Below are the code and all the weights of a small trained network. Each question names an input and a class and asks about switching units off, where a switched-off unit gives its printed mean instead of its output.

import numpy as np


def w(rows, s, z=0):
    codes = np.array(rows[::2]) - 128.0
    scale = np.full(codes.shape[1], s)
    scale[-1] = z or s
    return codes * scale


def f(y):
    return y / 2 * (1 + np.tanh(0.7978845608 * (y + 0.044715 * y**3)))


def log_softmax(a):
    a = a - a.max(-1, keepdims=True)
    return a - np.log(np.exp(a).sum(-1, keepdims=True))


def net(x, mask):
    res = np.array(x, float).reshape(1, 5) / 4 @ E
    y = f(res @ A[0][:, :-1].T + A[0][:, -1])
    res = res + np.where(mask, y, B[0][:, -1]) @ B[0][:, :-1]
    return log_softmax(res[-1] @ U[:, :-1].T + U[:, -1])


A, B = {}, {}
E = w([
[98,186,165,195,97,170,146,121,249,83,183,164],'x0',
[105,139,181,134,88,150,98,149,109,159,134,94],'x1',
[212,118,168,79,183,244,67,154,173,105,63,150],'x2',
[120,136,119,119,123,80,97,118,146,118,113,135],'x3',
[99,96,134,197,145,106,192,197,138,78,16,160],'x4',
],0.016)
A[0] = w([
[206,141,120,43,136,194,50,78,159,120,167,113,135],'N1',
[213,69,147,66,140,155,91,182,68,95,24,153,148],'N2',
[141,82,72,88,132,79,123,167,34,165,180,118,255],'N3',
[87,172,173,170,116,201,166,177,210,28,103,150,105],'N4',
[83,170,127,107,136,169,114,83,95,95,157,90,150],'N5',
[90,179,104,137,50,115,183,51,133,111,200,117,169],'N6',
[144,87,121,141,172,63,131,192,2,176,12,111,209],'N7',
[61,148,117,120,129,65,185,46,99,193,219,93,214],'N8',
[175,197,160,137,102,152,122,40,193,139,225,156,167],'N9',
[141,76,56,39,113,177,41,8,37,150,184,89,219],'N10',
[41,78,99,186,48,97,219,136,124,115,51,121,137],'N11',
[18,125,66,214,78,63,228,166,99,130,179,103,228],'N12',
[107,141,167,191,126,178,84,216,196,56,68,218,104],'N13',
[135,165,43,63,110,92,135,113,47,207,187,99,235],'N14',
],0.009,0.0083)
B[0] = w([
[124,74,94,154,180,171,10,174,121,55,114,89,207],'N1',
[158,145,121,49,99,146,159,178,149,150,39,100,203],'N2',
[134,129,103,41,149,112,120,154,71,162,200,133,215],'N3',
[142,130,198,159,153,78,150,110,131,162,183,109,204],'N4',
[115,127,138,130,113,132,107,152,148,170,135,163,156],'N5',
[73,216,108,187,144,130,182,84,173,175,117,147,209],'N6',
[94,77,156,29,139,151,189,104,45,110,115,133,227],'N7',
[118,146,144,122,187,106,224,174,131,171,201,182,232],'N8',
[13,178,122,199,202,192,69,125,182,82,105,170,217],'N9',
[171,166,62,130,150,107,88,182,132,146,166,70,234],'N10',
[128,90,102,150,56,83,161,124,90,63,133,77,203],'N11',
[117,118,68,163,48,121,116,71,82,122,176,127,254],'N12',
[202,144,212,100,193,66,179,111,133,136,197,73,200],'N13',
[145,159,101,82,131,65,107,221,112,150,197,197,224],'N14',
],0.011,0.028)
U = w([
[198,149,167,102,199,45,163,165,123,176,213,94,255],'0',
[75,1,121,74,56,116,157,136,48,70,137,129,169],'1',
[22,187,111,169,129,150,147,133,191,146,136,202,83],'2',
[144,144,135,244,55,75,156,39,128,78,151,35,26],'3',
[214,117,69,95,105,156,52,212,107,118,106,70,62],'4',
[148,84,188,43,123,146,209,140,124,137,14,89,129],'5',
[76,108,177,145,199,202,67,134,223,74,120,99,104],'6',
],0.0095,0.0025)

Each question gives the input, the list of numbers given to net, and the class t.
The units are the neurons (one row each of A and B). Each row of codes is followed by its name. A weight is (code - 128) times the scale printed after its matrix; where a second scale follows, it is the last column's (A, B and U).
mask holds one flag per neuron, in row order. A switched-off neuron (its flag False) gives its mean, the last column of its row in B, instead of its output. The means were averaged over made-up inputs and are rounded, as every weight is.
A unit's drop is (log p(t) with every unit on - log p(t) with that unit switched off) / (log p(t) with every unit on - log p(t) with every unit switched off).
The circuit of an input: a set's keep is (log p(t) with only the set's units on - log p(t) with every unit switched off) / (log p(t) with every unit on - log p(t) with every unit switched off). Starting from the 12 units with the biggest drops (on a tie, the unit counted first), units are removed one at a time, each time the one whose removal leaves the highest keep (on an exact tie, the one counted first), for as long as the keep stays at least 0.8.
units of the circuit, in order: the units of the circuit, biggest drop first
top k neurons: the k neurons with the biggest drops, biggest first
drop of u: that unit's drop, to one decimal
input [2,5,-2,5,-7], class 2: units of the circuit, in order : N9
input [1,4,-7,-4,-2], class 2: units of the circuit, in order : N6; N13
input [0,5,4,6,6], class 5: units of the circuit, in order : N2; N14
input [-8,1,6,7,2], class 5: top 2 neurons : N7; N2
input [0,0,8,-5,-6], class 4: top 3 neurons : N10; N2; N6
input [0,1,-3,5,7], class 1: top 2 neurons : N7; N6
input [0,7,5,-5,5], class 5: top 4 neurons : N2; N14; N10; N8
input [5,8,-7,-6,0], class 2: top 2 neurons : N8; N6
input [-2,4,3,3,-5], class 4: drop of N8 : 0.0
input [3,-3,0,1,8], class 3: drop of N11 : 0.4
input [-4,-5,5,5,1], class 5: drop of N7 : 0.1
input [2,1,0,3,8], class 3: drop of N14 : 0.3
